[  3  13  13   6   9  11  -2   0   1 -33  -6 -31   6   1   7   5   5   1
   8  62 -14  23   2  -3   8  15  -2  14 -28   8  -3 -37   3   3   1 -32
  -4  -3   5  -2  -9] : K > (18)
[  0  18   8  -4  15  -1  -8   2  19   1 -11 -10   7  -3  13   4   3   5
  -3  11   0   2   5   3 -11  22  -1   5 -20  -1   2  -5   5  -5  -5  -2
 -17  -3   2   6   2] : N > (12)
[ 10  21  25   2   9   0 -12   9  27   2 -12 -16   8   2  10   8  -6 -24
   0  31   0  13   6   9  -5   1 -11  18 -26  -2  -4 -20  19  -5 -26 -22
  -5   0   2   4   3] : N > (12)
[  8  36  -3  -5   3  -5   0   2  23  47 -20 -21   4 -17  16  10  23  21
  15  50 -21   5   6  12  -1  17  -4  43 -42   2   8 -25   9  -6  -4 -37
 -22  -2   5  11   2] : Q > (10)
[ -2   9 -12  -4   2 -11   3   9  25 -21 -13 -21   7 -12   6  16  13  11
  20  49  -6  20  26  -3   3  -8  -2  18 -28   5  -6 -33   8  -1  -9 -26
 -16  -8  -3   6  -4] : K > (18)
[  6   5  11   7   2  -7  -5  13  21 -17  11 -27   9   9  10  -2  12  -6
   5  43 -19  36   5 -12   9  11   2  27 -33   5   7 -42  17   0 -22 -36
 -17  -6   3   0  -3] : N > (4)
[  6   9  -1   1  10   2   8   9   3 -14  -5 -13   1   7  -2  -1  -1   0
   4   1  -1   2   1  -2  -4  -5  -3   7 -15   1 -19 -10   2   2   0 -13
  -9   1   4  -2  -3] : K > (16)
[ 18   9   7   3  20  25 -19  -2 -30 -12 -13 -24 -12  19   7 -12   2   7
 -17  36 -21  19   0  -3  -2  24   2  19 -34  11  17 -23  -9 -12  30 -28
  -2   2  21  -7 -16] : T > (22)
[  6   4 -13  -9  18   0   1  11   4 -16  -6 -24   2   3   8  -1  10  26
  11  22  -9   9   3 -11  -4  30   6   8 -24   2  -2  -5   1   1   3  -7
 -12  -3   4   3  -5] : K > (16)
[ 13  14   5  -3  10  13  -1   4   5  26  -5 -15   9  21  12  -6  14   5
  -6  24 -14  18  -1 -10   4  24   2  32 -31  -3  14 -20   6  -7  -7 -13
 -20   8  11   7  -1] : T > (23)
[  0  20  -7 -14  -9  -4  -1 -13   0   4 -24 -11  -4 -21   4  21   8  10
  18  47 -22  10  -3  33   0   7  -1  16 -20   0   5 -20  -6  -8  15 -29
 -10  -9   4   6  -6] : Q > (7)
[  2  17  -1  -2   5   0   7  -1  19 -12  -4 -16   9   2   7  15   7 -14
   6  53  -5  19   6  17  -1   4  -3  16 -19   5  -9 -27   9   5  -7 -20
 -17  -6  -6   3   2] : K > (18)
[  9  19   5  -5  -1   5 -11  -5  -5  22 -18 -11  -6 -10   6   4   6  -5
  10  33 -18  -4  10  21  -2   1  -7  31 -32  11   3 -23  -3 -12  11 -38
  -1   1  10  -4  -3] : Q > (10)
[  8  25   2  -3  19   4 -11  -4  17  22 -10 -27  11   0   9 -12  24  58
   1  10 -28  33   6 -14  12  44  11  40 -44  -2  16 -18   8 -11   7 -26
 -18 -13  13  15  -5] : T > (22)
[  9   8  11  -8   5  -6  -5   9  19 -20   5 -24  12   8   6   1  11   4
   4  26 -12  49   3 -11   9  23   9  30 -24   5   5 -53  13   1 -19 -42
 -19  -5  -3   2  -2] : N > (4)
[  0   9   0   1  12   3  -1   5  -2 -26  -6 -20   3   4   7   0   8  -4
  -7  50  -8  20   4   0   2  10   1   9 -23   6  -7 -31   2  -4   4 -20
 -17  -5   7   3   6] : K > (18)
[  3  18   8   5  16   3 -14  -6  11 -18   4 -37  10   9  12  -3  21  49
   1  44 -24  41   7 -28  21  43  13  27 -44   9  14 -37   9  -6 -14 -28
 -19  -5  14  19 -10] : N > (4)
[  4  12  22   6   3 -10 -11   5  16  -2  -3 -17   3  14   7   6   2   0
  -9   1  -7  26   1   0 -10  28   0  12 -18   3  24  -8   9  -6  -3 -12
  -7  -3  10   8  -4] : N > (12)
[  7  24   9  -8 -33 -19  13  17  32  53  -1   6  14 -26   3   8  -6 -68
  25  61   8  -7  -3  32   1 -42 -27  44 -19  -6  -5 -59  21   8 -61 -58
 -23   1 -19  -6  17] : Q > (7)
[  6  22  19   7   8   2  -1 -12  24 -15   1 -19  15   8  10   6   5   1
  -4  36 -10  38   7   5   5  12   2  21 -21   3   6 -36  15  -2 -15 -27
 -13  -4   2   6   1] : N > (4)
[ 11  24  -5   0  -9  -3 -13  -7  -3   8 -23 -15  -7 -17   5   7   9  32
  18  36 -28  24   5  27  -7  27   3  37 -38  16  12 -26  -5 -15  19 -43
  -9 -10   8   7 -16] : Q > (7)
[ 11  24  -1   0 -11 -12  -5  -8   4  22 -25 -12   1 -23   0  16   9  11
  21  55 -18   2   2  11   1   7  -1  35 -33   6  16  -9   6 -10   2 -41
  -7  -4   4   2  -4] : Q > (7)
[  5  19   2  -1   8  -9  -7   5  32  -1 -16 -37  13  -1  17  16  24  34
   5  63 -19  35  11  -3  -4  50  10  33 -51   3  38  -2  14  -2  -8 -18
 -18   3   5  21  -7] : N > (12)
[  6  17   2   2   5   4  -2 -10   1   8 -19 -14  -2  -4   5   4   5  24
  12  27 -13   3   3   6  -4   4  -1  19 -31   0   1   0  -3  -8  17 -14
   3   1   9  -2  -6] : Q > (10)
[ 11  19   0  -6  14  15 -10   6  -6   1 -15 -22   2   0  14   1   9   9
  -5  46 -14   6   2  -4   0  29   5  22 -36   4  11 -25   5 -10  -1 -23
 -18  -4  10   0  -5] : T > (22)
[  3  11  18   4  -3  -6 -14   8  33   2   1 -20  13  -1  12   2  12 -14
   8  50  -7  23   9 -11   9   0  -2  29 -32  -2   1 -41  18  -7 -27 -37
 -19  -2   1  -1  -1] : N > (4)
[  9  23   0  -9  -3   7   3   8  13  41   1 -13   6  -6  17   4  10 -16
  -6  48   1 -12   0   1   2  11  -3  22 -24 -11  21   0  18   6 -30   3
 -22   0   0   5   7] : T > (23)
[  1  15  -3  -4  16  18   2   0 -18  19  -9 -26  -1   3  17  -5  18  12
  -6  69 -20   2   4   0   3  22   3  22 -38  11  15 -12  -3   1  15  -1
 -15  -4  14   2  -5] : T > (22)
[  7  23   0  -6  -6  -6   0  -2  11  27 -24  -3  -2 -18   4   6   5 -11
  18  36  -4 -20   2  23  -5  -4 -14  24 -23   2  -6  -8   6 -11  -5 -20
  -3  -3   2   0   1] : Q > (10)
[  5  26   8   2  15   2  -1   7  24  -9   3 -17  18   4  14  11   1  -3
  -3  44  -3  20   8   0   2  20   4  13 -24   1   5 -20  15   4 -24 -11
 -18  -1  -4   4   5] : N > (4)

[ 15  -5   6   9  22  -2   1  11  -3  -3  -7   3  -7 -12 -21 -10 -16   2
   8  39   8   6   4   3 -22  11   8  -2  -2   2   3  12 -11  24  -9   8
  -1   7   9   2  -5] : Z390 > z62
[ 18  -7  -2   3  22  -3   4  13  -6  -2 -15  -1  -7 -15 -12  -9 -22   0
   7  33   8   3   2  -8 -19  11   5  -2   1   2   0  15 -11  30  -7   7
   0   2   5   2  -3] : Z390 > z62
[  9  -4 -29  -1  -2  11   7   0  -2   7   5   8   3  14   9  -2 -13  -7
  -1 -14  -9  -3   1   3 -14  -6   8   1  -1   1   1   2  -3  20  19  -9
  -1   4  -7  -1   6] : Z593 > z630
[ 31   0 -20   3  13  -3  13  -2  -8  -3 -11 -12  -6 -17  -7   1  20   4
   8 -19   8 -17  -1  -1 -10  10   0   8  12  -6 -11 -11   3 -21 -10   9
  -1  -5   0   0  15] : z972 > z248
[ 31  -1 -24  10  10  -3  14   1  -8  -1  -5  -8  -7 -14  -6   2  20   7
  11 -21   6 -20  -2   0  -8   8   1   1   7  -2 -17  -7  -3 -23  -2   0
  -1  -8  -4  -3  11] : z972 > z248
[-17  -1 -26   9   0  -1  11  15  -4   6   9   3   3  -4 -12   1  27   7
  15   1   8  20  -3  -1  14   7  -7   5  -6   2  14  -9  -6   1  19  -8
  -4  11   5  -6   2] : z824 > z741
[  0  -7   8   5  -2   5   5  -4  -2   3   4   7   0  -3 -14  -4  -4  -4
   1  10   2   7   7  12 -10  -2   9  -5  -3   5   6   2 -11  12   5   1
  -3   5   2   9  -1] : Z593 > z45
[  2  -3  20   1  15  -4   5  11  -5  -4  -8  -9 -12 -10 -18  -9 -20  -2
   4  30   2   9   2  -6  -1  10   2 -11   8   9   2   2   1  20 -10   0
  -1   0   5   2  -6] : Z390 > Z651
[ 11   2  -4   3   7   8  10  -4  -3   5   4   6   3  -6 -11   1   7   0
  -1  -5   6   5   1  10  -6  -3   7  -1  -6   1   1   1 -12   6  13   4
  -3   5  -2   1   4] : Z593 > z630
[-11   3 -34   8   2   1 -56  20  -8   9  -2   0   0  -1 -11  -1  28  14
  11  14  11  18  -2 -12   1   9  -2   7  -1  -3   8  -3  -5   1  17 -10
  -1  12   6  -2   0] : z824 > z414
[  6  -7 -19   1   6   5   7   9  -1   8   0  10   2   9   4   2 -10  -3
   1  11  -2   5   2   4 -15   2   8  -3  -7   2   5  11 -15  28  15  -6
  -1   2  -2   0   3] : Z593 > z630
[ 18   0 -22   4  10   2   5  -1  -6   0 -14  -2  -8 -11   3   7  22   3
   8   3  14  -5   4  -3 -13   9  -1   5  -7  -8 -10  -1 -14 -20   6   5
   1  -9   0  -4  11] : z972 > z754
[-21  -1 -39   8  -1  -9  12  22  -7   8   3   5  -2   3 -11  -4  19   6
  17   5   4  13  -6 -11   5  12  -5   7   2   2  12  -6  -2   5  18 -20
  -4  10   7  -3   0] : z824 > z741
[ -2  -5  42  -4  16  -5   2   7  -1  -7 -11  -4  -5  -8 -12  -2 -22  -5
   0  33   2  14   3  -3   4   6   1  -9   0   4   1   5  -5  14  -7   3
  -1  -4   2   2  -6] : Z390 > Z651
[ -8  -1 -35   5  10  -3   3  11  -5   6  -5   3   2  -5 -11   4  26  12
   9  13  14  26   2 -17   3   8  -6   9 -13  -7  11   6  -8   5  14   2
   1  14   8  -3  -2] : z824 > z414
[ -3   0  -9   4   6  10   8  -7  -7   0   1   6   1   0 -13   4   1  -1
   2  11   4   7   3  10 -22  -1  12  -8 -13   5   1   3 -19 -12  27  -9
   0  -7   4   3  -1] : Z593 > z45
[-22   1 -25  14  -6  -1   7  15  -6   9  11  -1   0   4 -10   2  30  12
  11  -1   5  22  -6  -5  17   5  -8   0  -5   0  12  -8  -4 -13  23 -14
  -2   9   3  -2  -3] : z824 > z741
[ 20   0 -22   8   6  -5   9   0  -4  -3 -11  -4   0 -10   4   6  24   8
  11 -17   9 -18   8  -1   2   9  -6   2   0 -10 -11  -7  -4 -27  -7   5
   0  -7  -3  -6  12] : z972 > z248
[ -6   0 -28   1  10  -5  12  18  -2  11  -4  -5  -1 -15 -22  -1  28   5
  12   1  14  22  -5 -12  -2   9  -8  15   3  -6   7  -7   4  13   4   4
  -5  18   9  -3   8] : z824 > z414
[ 22  -1 -17   5   0  -2  16   8  -5  -2  -7  -4  -1 -13   1   3  28   7
  11 -27   7 -19  -2   0   9   9  -7  -1   6  -5 -12 -13 -11 -35  -4   1
  -3 -10  -3  -7  13] : z972 > z248
